[  35  149  178  678   12 -118  214   63  365  141 -108    1   41  261
  120 -386   48  196 -123  182  -16  103   -3 -200  288  457   35  -75
 -276  -74 -172 -161  -65] => poku
[ -98 -128 -170  660 -330 -213  432  295  229 -138 -375   54  280   80
   95  -76  359  497  -60  168   48  154  -50 -390 -470  526  -77 -309
 -207 -353  -55  158  302] => bisan
[  98  248   61  517  -42 -206  267  -84  234  142 -112   15  113  134
  -60 -463 -158  123 -152  188   41  -30  -36  -50  -17  304 -110  109
 -220 -187 -306 -207   81] => govi
[-163   -6 -387  540 -328 -448  391  394  114 -157 -145  292  353  -83
   35 -116  311  421   22  212  106  -50  -45 -372 -692  440  -63 -232
  -16 -411 -120  117  451] => Ved
[  72  219   21  544  -32 -284  219   11  219  148  -73   39  214  115
 -132 -413  -75   48  -78  218   -7  -21  -43 -227  -31  350 -100   32
 -173 -208 -338 -220  124] => bisan
[-239 -151 -268  528 -272 -288  455  488  166 -320 -149  111  220  -45
  203   21  284  579 -133  331  112  111  168 -287 -699  419   97 -328
  -39 -149   61   69  335] => Ved
[-214  -35 -327  578 -233 -383  409  353   56 -177 -163  320  282  -87
  150  -74  306  582 -109  287  221   42   59 -351 -688  464   33 -186
 -146 -363   82  193  358] => bim
[  56  179   47  550  -87 -157  220 -122  320  125 -184  -44  134  163
  -97 -400  -66   87 -164  179   18   46  -48 -181  -14  344 -105   45
 -275 -160 -346 -199   35] => sos
[  98  120   92  591  -29 -124  191   28  257  214 -126   12  109  103
   -6 -326    6  162 -133  204  -20   71   12 -215  303  369  -83  -64
 -171 -116 -190 -186   27] => Ved
[-111  -29 -332  601 -226 -442  405  330   32 -204 -163  204  319  -73
  100  -62  346  524   82  372  156  -43    4 -309 -611  473  -54 -240
 -135 -374  -31  139  410] => sos
[-152  -99 -301  428 -225 -328  390  427  170 -345 -137  175  289  -61
   41  -63  212  498 -148  404  182  -10  189 -283 -701  428   25 -291
   69 -265  102   62  388] => govi
[-205 -139 -261  618 -217 -196  380  282  191  -74 -205  126  331   33
  113  -89  310  563 -210  301  159  141  -91 -370 -259  423   14 -262
 -101 -359  -89   29  327] => sos
[  -6   55 -457  405 -290 -575  511  430  -18 -160 -175  146  454 -137
 -120  -57  239  485    3  233   61   15  -21 -150 -899  248  -78  -99
   80 -341  120    5  405] => poku
[  95  133   31  599   18 -244  174  -18  363  175  -34   92   91  125
    1 -389   -7  103 -140  147  -48   98  -86 -144  112  303  -85  -75
 -146 -129 -175 -169    0] => lar
[-236  -40 -376  491 -323 -413  536  328  112 -179 -218  147  266  -62
   82   15  378  541  -85  247  177  141  -22 -313 -779  379   79 -232
 -204 -371   37  131  299] => Ved
[-149  -69 -312  508 -213 -279  332  194  117 -163 -302  127  293  -23
   42  -14  298  508 -219  226  161  163  -11 -451 -783  437  -29 -151
 -199 -307 -111  135  496] => Kuzi
[ -52  169   37  527  -74 -160  329  -30  273  101  -92  -82   -5   56
    9 -289 -130   63  -65  238   21    3   -9  -20  114  215  -53  -21
 -210 -133 -134 -180  -57] => poku
[-204 -165 -337  387 -319 -318  441  323  151 -226 -105    5  289  -99
   23   33  252  512 -202  336  218   34   77 -280 -542  283   17 -356
   10 -213  246   51  358] => gepi
[  64  196   14  444   -6 -235   89  -33  387  281  -12    5  141  120
 -116 -369    8   -9 -234  165   18  117 -146 -149   43  192  -67   64
 -136 -163 -277 -212  -47] => sozim
[ -54  118  147  688   34 -131  193  -34  323  121  -76  184   72  142
  130 -418   10  249 -180  153  -15  109   48 -277  263  416  -39  -92
 -232 -148 -167 -108   44] => sos
[ 131  145   86  608   54 -224  155    2  184  140  -12  150   73   48
   56 -378  -45  179  -81  254   21    8  127 -129   94  412 -106   86
 -215 -106 -238 -136   37] => Ved
[-134 -164 -233  518 -300 -248  423  391  193 -188 -272  174  423  -33
  -24 -131  206  510 -222  335  118   89   42 -366 -633  516  -25 -161
  -65 -364  -62   37  458] => Kegus
[  75  199   87  502  -32 -211  182  -75  309   94 -183   98  103  159
  -71 -454  -64  133  -54  121  -53   12   11 -193   43  379 -138   -7
 -136 -219 -249 -191   59] => sozim
[  80  231   40  555  -40 -170  147  -28  273  172 -127   75  130  144
  -40 -413  -45  141 -135  180   17   12   -3 -239  114  357  -78   52
 -156 -162 -238 -175   42] => paza
[  54  128  131  634    3 -126  105  -66  327  201  -97  144   25  117
   63 -380   21  109 -119  207   42   50   27 -197  184  391  -37   27
 -247 -154 -251  -91  -13] => govi
[ -97  -92 -379  537 -213 -371  447  520   85 -253 -171  196  243   -6
  172  -13  419  785 -162  232  121  167  201 -329 -722  493  126 -218
  -84 -171  -28   57  261] => Kegus
[-185 -120 -306  643 -192 -243  388  264  111 -203 -243  252  340  -21
  177  -74  399  675 -172  376  207  116   85 -440 -509  543   28 -236
 -208 -403  -73  126  430] => gepi
[-358 -170 -233  483 -336 -111  479  422  229 -279 -199  -42  199  -64
  165   57  256  496 -258  388  226   59  109 -307 -425  311   49 -473
  -59 -267   40  121  332] => lar
[   8  169   30  582  -80  -89  144  -57  343  149 -183   97   47  187
   17 -428    0  169 -166  159    4   15  -46 -203  116  387  -63   10
 -180 -158 -286 -178    0] => bim
[  24  176   89  526 -108 -130  213 -159  348  188 -195  -73  127  175
  -84 -368  -16   85 -201  135  -29  133 -117 -206  125  274 -155    7
 -254 -153 -174 -156  -17] => Kuzi
[-175  -39 -313  552 -236 -277  505  511  156 -238 -196  181  221  -86
  161  -29  192  514  -40  237  178   41  143 -339 -603  392  101 -396
   17 -426  -54  124  346] => Kuzi
[  10   69   78  641   -1 -109  136  -81  378  161 -127  109   66  127
   44 -389   31  213 -189  181  -10  100  -44 -200  268  344  -56  -11
 -236 -147 -185 -132   15] => Kegus
[ 114  159   90  579  -25 -172  147 -100  342  306  -35   67  112   47
    2 -356   -6   71 -194  149   10  128  -86 -168  204  207  -97   36
 -183 -170  -97 -111    3] => sozim
[-114 -209 -183  667 -215 -234  320  440  255 -144 -269  351  277  -82
  132  -18  387  500 -127  251   67  204  125 -388 -602  586   90 -147
 -145 -295   29  166  387] => paza
[-227  -60 -378  585 -294 -327  544  412   65 -130 -217  213  324  -77
  147  -18  297  645 -118  170  165  128    8 -343 -557  401   56 -196
 -103 -413   36  126  356] => poku
[  57  204   45  566  -49 -168  195   64  230  141  -95   59  158  165
   -9 -416  -42  179 -131  221   26  -21   15 -217   96  413  -60   36
 -159 -166 -371 -217  100] => lar
[ 124  181   69  558  -35 -199  128    3  340  166  -97  133  107   87
  -36 -371  -26   40 -104  191   16   29   61 -226   30  406  -52   23
 -182 -152 -207 -126   41] => govi
[-117 -145 -199  612 -227 -362  419  324  183 -254 -121  220  324  -90
   21 -110   85  405  -38  322  169   11   96 -336 -594  435   39 -170
  -71 -333  138  140  384] => bisan
[-249 -225 -228  672 -288 -234  435  289  123 -177 -143  236  310 -138
  197  -63  248  572 -127  375  201   33  109 -457 -368  490   43 -264
 -162 -339   91  145  464] => paza
[-208  -89 -283  552 -325 -342  503  300  200 -253 -170  242  375   -2
   59  -36  312  467   -3  243  126  106  -39 -346 -561  504   29 -158
 -177 -382  125   88  358] => bisan
[ 110   75   29  592  119 -153   85 -103  255  217  -28   41   98  105
    3 -384   27  221 -298  235   18  131    4 -175  198  282 -108   27
 -199  -95 -300 -200   -6] => lar
[  62  139   58  618   18 -160  179    7  366  216  -11   59   77  125
   54 -369   52  164 -285  173  -16  148  -88 -162  194  267  -47  -69
 -187  -90 -154 -154  -15] => bim
[-248 -101 -380  537 -145 -411  460  343  119 -241  -30  212  159  -84
  177   44  401  582 -186  313  251  144   58 -190 -653  353   93 -266
 -179 -246  120  160  235] => Ved
[  91  169  101  623    6 -118  164    6  312  243 -101  133   99   75
   58 -352    6  163 -181  129  -12  124   51 -249  259  352  -69   16
 -186 -180 -143  -94   16] => poku
[ -62 -114 -348  494 -236 -345  480  433   15 -191  -97  224  362 -166
   59   -3  327  559  -98  297  124   65   19 -275 -685  334   -3 -237
  -36 -294   74   98  373] => paza
[-403  -65 -241  470 -353 -222  508  449  176 -254 -171  109  166  -20
  210   51  336  524  -67  195  196   66   23 -293 -471  285  120 -437
  -41 -300  204  167  222] => paza
[ -11  221   33  492 -116 -154  162  -12  318  257 -149   -5   74  117
  -35 -321   76   92 -163  105    2   86  -90 -179   90  228  -66   15
 -191 -156 -240 -137  -49] => sozim
[ -45  192   12  540  -28 -187  193  -66  321  182  -47   66  152  142
   -6 -383   -2  154 -200  204   31   80 -110 -185  167  271  -54   12
 -174 -190 -235 -209   41] => sos
[-138   77 -423  442 -174 -572  527  311  -88 -182  -64  142  322 -125
  -75 -121   91  442  -16  281  183  -45  -66 -118 -899  149  -58 -167
   50 -413  -68   37  359] => gepi
[-215 -283 -125  432 -243  -80  323  373  368 -390 -131  183  289  -88
  116  -42  205  372 -230  460  227   12  198 -465 -530  504   83 -492
  -73 -248   65  122  383] => sozim
[  75  202   59  570  -74 -151  130  -33  249  194 -111   54  132  152
  -13 -397  -31  143  -54  190   17  -30  -30 -225  245  335  -90   51
 -114 -180 -274 -185   54] => govi
[-202  -86 -263  624 -174 -279  499  512  131  -64 -125  151  211 -110
  138   -6  250  498 -142  258  104  156  -29 -159 -425  254   98 -210
  -29 -329   39  105  207] => poku
[ -19  209   40  519  -62 -188  175 -102  410  242  -57  -18  101  176
   -1 -380   -3   93 -210  144    5  105 -217 -141  262  213  -79  -36
 -210 -123 -157 -191  -46] => sozim
[ -48    0 -398  342 -221 -446  253  147  131  -67 -212   -5  415    6
 -263 -127  289  350 -181  258  209   28 -232 -379 -735  178  -23 -148
 -105 -368 -226   23  304] => Ved
[-187  -58 -327  536 -289 -326  435  407  161 -210 -266   85  317   55
  120   37  434  595  -71  233  143  160    3 -309 -552  464   23 -227
 -156 -298   35  108  263] => poku
[ 120  206  -19  532  -88 -202  192 -108  271  186 -140  -31  103  134
  -17 -350   25  172 -110  123    8   38  -46 -187  120  296 -124  -31
 -194 -122 -113 -171   22] => paza
[ 176  190   37  523   59 -275  160  -80  274  191  -38   85  117   28
 -157 -457 -183  -45 -137  190  -29   11  -39  -96 -101  210 -170   59
  -86 -228 -358 -182   58] => govi
[-114 -133 -357  558  -73 -349  197  296   83 -121 -246   85  302  -13
   36   21  370  516   -1  304   80   81 -137 -323 -516  377   16 -184
  -71 -276 -133    2  476] => sos
[  44  129  108  640  -23 -151  229   10  356  150 -112  101  121  133
   35 -386   11  156 -177  161  -28  116   -3 -247  155  407  -47  -75
 -239 -157 -178 -136   64] => Kuzi
[  75  220   51  560    0 -214  217   29  277  204  -58   -3   97  149
  -53 -383  -52   73 -125  139  -11   71  -65 -146   80  277  -49   16
 -161 -155 -262 -202  -34] => Kuzi
[-168 -113 -269  517 -191 -270  402  404  191 -246 -221  170  267   47
  105  -45  371  576 -212  220  148  185   57 -392 -772  540  129 -246
 -252 -227  -81  110  245] => gepi
[  40  161   97  655  -26 -179  226   27  257  196  -70   39   95  145
   13 -385  -41  113  -86  142   -5   40  -57 -162  157  348  -63  -21
 -179 -149 -229 -160    6] => sos
[-119 -151 -312  500 -226 -231  183  195  246 -108 -217  247  427  -43
  -17  -58  471  549 -328  391  202  171    8 -545 -454  432  -12  -97
 -103 -390  -31  143  428] => govi
[ -25  -19 -317  474 -177 -316  263  334  131 -148 -297  120  392   98
 -197 -218  297  411 -153  288  155  -15  -81 -404 -706  458  -42 -141
   25 -479 -338   10  414] => Ved
[  56  117  135  629  -25 -119  135  -77  370  206 -100  108   32  163
   45 -374   76  122 -189  145    0  110  -12 -237  233  400  -67  -59
 -240 -110 -164 -102  -10] => lar
[-134  -68 -365  599 -208 -344  450  347   29 -104 -147  270  278 -201
  161   12  285  561 -125  277  181  120  100 -180 -652  318  -26 -173
 -117 -328    1  153  318] => gepi
[ 101  208   64  519  -36 -192  154  -43  214  175  -66  101  126  114
  -27 -410    0  110  -48  177   41  -63  -27 -221  112  372 -107    6
 -174 -197 -257 -162   87] => sozim
[ -59   -1 -391  463 -168 -368  430  372   -2 -214 -206  -25  304   32
   27  -71  276  661 -158  271  208   58   44 -300 -693  323    9 -256
  -22 -304  -64   32  296] => sozim
[ 105   66   82  575   21 -180  142  -45  304  126 -118   69   98   87
  -23 -339   69  199 -171  208  -36  121   90 -221   83  404  -89   -2
 -246  -93 -214 -151   23] => sos
[-114 -198 -188  600 -314 -261  456  356  256 -245 -230  231  302 -145
  104  -31  309  492 -121  323  148   58  174 -507 -506  568   61 -378
 -157 -358  310  239  511] => govi
[  23  119   38  551   46 -197  176  -37  270  173  -91   29   75  110
  -22 -366    2  167 -192  191  -11  105  -22 -112  101  286  -80   -5
 -222 -103 -351 -225  -38] => sozim
[-276  -50 -257  562 -279 -293  477  333  241 -223 -212  114  184   71
  190  -24  383  568 -153  183  180  179   27 -349 -568  420  121 -346
 -212 -268   60  146  210] => Kuzi
[  26  190   26  548  -35 -145  177  -49  304  202 -102   34  124  130
  -18 -335  -10  156 -199  212   69   86  -57 -130  161  295  -38   75
 -240 -150 -248 -178   -9] => gepi
[-166 -119 -363  352 -338 -272  457  470   48 -241 -144  204  379 -236
    7   58  203  369   31  295  195  -76   63 -352 -771  358   16 -287
  -33 -410   28  130  390] => bisan
[-131 -158 -282  647 -323 -298  453  398  115 -175 -243  219  352  -16
  201  -25  431  702  -60  270   92  121   78 -389 -422  572    7 -291
 -132 -250  145   87  397] => Kegus
